Below are the code and all the weights of a small trained network. Each question names an input and a target symbol and asks about switching units off, where a switched-off unit gives its printed mean instead of its output.

import numpy as np


def w(rows, s, z=0):
    codes = np.array(rows[::2]) - 128.0
    scale = np.full(codes.shape[1], s)
    scale[-1] = z or s
    return codes * scale


def norm(h):
    return h / np.sqrt((h * h).mean(-1, keepdims=True) + 1e-5)


def f(y):
    return y / 2 * (1 + np.tanh(0.7978845608 * (y + 0.044715 * y**3)))


def softmax(a):
    e = np.exp(a - a.max(-1, keepdims=True))
    return e / e.sum(-1, keepdims=True)


def log_softmax(a):
    a = a - a.max(-1, keepdims=True)
    return a - np.log(np.exp(a).sum(-1, keepdims=True))


def net(x, mask):
    ids = ['αγδεπφω'.index(c) for c in x.split()]
    T = len(ids)
    res = E[ids] + P[:T]
    q, k, v = (norm(res) @ M[0].T for M in (Q, K, V))
    z = softmax(np.where(np.tri(T) > 0, q @ k.T / 4**0.5, -1e9)) @ v
    res = res + np.where(mask[0], z, O[0][:, -1]) @ O[0][:, :-1]
    y = f(norm(res) @ A[0][:, :-1].T + A[0][:, -1])
    res = res + np.where(mask[1:9], y, B[0][:, -1]) @ B[0][:, :-1]
    return log_softmax(norm(res)[-1] @ U[:, :-1].T + U[:, -1])


Q, K, V, O, A, B = {}, {}, {}, {}, {}, {}
E = w([
[190,187,221,122],'α',
[161,119,88,61],'γ',
[79,116,170,140],'δ',
[33,115,81,251],'ε',
[98,94,185,134],'π',
[70,84,98,62],'φ',
[189,49,115,51],'ω',
],0.019)
P = w([
[176,48,88,223],'0',
[163,67,103,205],'1',
[150,86,117,190],'2',
[135,95,129,171],'3',
[118,102,138,153],'4',
[105,106,149,129],'5',
[93,112,160,107],'6',
[78,118,169,84],'7',
[65,126,177,62],'8',
[73,127,183,31],'9',
[76,131,186,11],'10',
[65,136,182,1],'11',
],0.007)
Q[0] = w([
[52,200,174,88],'head 1',
[64,115,12,118],'head 1',
[117,51,73,72],'head 1',
[86,5,192,34],'head 1',
],0.018)
K[0] = w([
[78,151,191,76],'head 1',
[63,45,125,172],'head 1',
[161,43,160,119],'head 1',
[153,84,207,8],'head 1',
],0.018)
V[0] = w([
[79,175,102,124],'head 1',
[65,137,214,85],'head 1',
[114,38,138,254],'head 1',
[148,130,89,45],'head 1',
],0.0083)
O[0] = w([
[199,167,253,206,4],'head 1',
[185,6,115,172,197],'head 1',
[61,102,226,32,130],'head 1',
[22,191,63,228,165],'head 1',
],0.0058,0.0032)
A[0] = w([
[123,156,79,219,92],'neuron 1',
[165,148,134,189,61],'neuron 2',
[118,113,105,194,99],'neuron 3',
[218,76,100,193,96],'neuron 4',
[192,123,33,253,163],'neuron 5',
[135,85,98,108,181],'neuron 6',
[97,202,210,75,28],'neuron 7',
[149,93,69,133,1],'neuron 8',
],0.018,0.0038)
B[0] = w([
[141,130,206,111,128],'neuron 1',
[60,92,154,141,152],'neuron 2',
[142,180,123,134,140],'neuron 3',
[83,185,79,157,180],'neuron 4',
[149,251,160,106,129],'neuron 5',
[177,161,153,139,253],'neuron 6',
[188,90,156,91,176],'neuron 7',
[52,99,150,140,173],'neuron 8',
],0.029,0.0055)
U = w([
[128,74,137,83,108],'α',
[138,253,130,94,132],'γ',
[204,165,82,193,115],'δ',
[12,191,127,203,91],'ε',
[159,127,142,9,164],'π',
[77,38,136,181,84],'φ',
[102,146,37,60,254],'ω',
],0.012,0.007)

Each question gives the input, a string of symbols that net reads in full, and the target symbol t.
The units are the heads (4 rows each of Q, K, V and O) and the neurons (one row each of A and B). Each row of codes is followed by its name. A weight is (code - 128) times the scale printed after its matrix; where a second scale follows, it is the last column's (O, A, B and U).
mask holds one flag per unit, heads first, then neurons. A switched-off unit (its flag False) gives its mean, the last column of its rows in O or B, instead of its output. The means were averaged over made-up inputs and are rounded, as every weight is.
A unit's drop is (log p(t) with every unit on - log p(t) with that unit switched off) / (log p(t) with every unit on - log p(t) with every unit switched off).
The circuit of an input: a set's keep is (log p(t) with only the set's units on - log p(t) with every unit switched off) / (log p(t) with every unit on - log p(t) with every unit switched off). Starting from all 9 units, units are removed one at a time, each time the one whose removal leaves the highest keep (on an exact tie, the one counted first), for as long as the keep stays at least 0.8.
units of the circuit, in order: the units of the circuit, biggest drop first
unit that matters most: the unit with the biggest drop
k most important neurons: the k neurons with the biggest drops, biggest first
drop of u: that unit's drop, to one decimal
input ε γ ω α φ ω δ ω π δ, target α: units of the circuit, in order : [head 1; neuron 4]
input α δ α ε ω ω α, target α: 3 most important neurons : [neuron 7; neuron 2; neuron 6]
input φ δ π, target π: units of the circuit, in order : [head 1; neuron 8]
input φ φ ω γ α δ ε ω π ε, target φ: units of the circuit, in order : [head 1; neuron 4]
input φ φ ω ε π φ φ φ, target π: 2 most important neurons : [neuron 6; neuron 4]
input ω φ φ ω ω α α, target φ: units of the circuit, in order : [neuron 2; head 1; neuron 6]
input ω α π α α ω ω φ δ, target φ: unit that matters most : neuron 6
input δ δ α γ α π, target δ: units of the circuit, in order : [head 1; neuron 8; neuron 2]
input ω δ δ α, target ε: units of the circuit, in order : [head 1; neuron 4; neuron 2]
input γ π α φ δ π, target π: units of the circuit, in order : [neuron 4; neuron 8]
input ε ω φ α π φ ε, target φ: 2 most important neurons : [neuron 6; neuron 4]
input δ α π π φ φ δ, target φ: units of the circuit, in order : [neuron 6; head 1]
input φ α π α α γ α ε ω, target ε: 3 most important neurons : [neuron 8; neuron 7; neuron 6]
input φ ε δ α π ω ω δ δ, target π: 2 most important neurons : [neuron 4; neuron 8]
input ω α α ε δ δ α γ γ δ α δ, target δ: units of the circuit, in order : [head 1; neuron 8]
input δ ε ω α ε ω α ε δ π α ε, target π: units of the circuit, in order : [head 1; neuron 7]
input γ ε ε δ α γ, target γ: units of the circuit, in order : [head 1; neuron 5]
input δ ω α ε φ δ π φ, target π: units of the circuit, in order : [neuron 6; head 1]
input α γ ω α δ, target δ: 4 most important neurons : [neuron 8; neuron 2; neuron 3; neuron 4]
input ω δ δ, target π: 2 most important neurons : [neuron 4; neuron 7]
input ε δ δ α γ ω ω π ε ω π, target ε: 3 most important neurons : [neuron 7; neuron 6; neuron 3]
input ω δ γ α φ δ γ α ω, target φ: 3 most important neurons : [neuron 8; neuron 3; neuron 5]
input δ α δ φ, target φ: 4 most important neurons : [neuron 4; neuron 5; neuron 7; neuron 8]
input φ φ α γ, target γ: 3 most important neurons : [neuron 6; neuron 7; neuron 2]
input δ φ φ, target φ: 4 most important neurons : [neuron 4; neuron 5; neuron 7; neuron 6]
input π α φ α γ π, target γ: most important neuron : [neuron 3]
input φ δ γ δ ω ω α α γ δ, target γ: 3 most important neurons : [neuron 3; neuron 8; neuron 2]
input δ α π δ φ π γ α γ π, target γ: drop of neuron 5 : 0.1
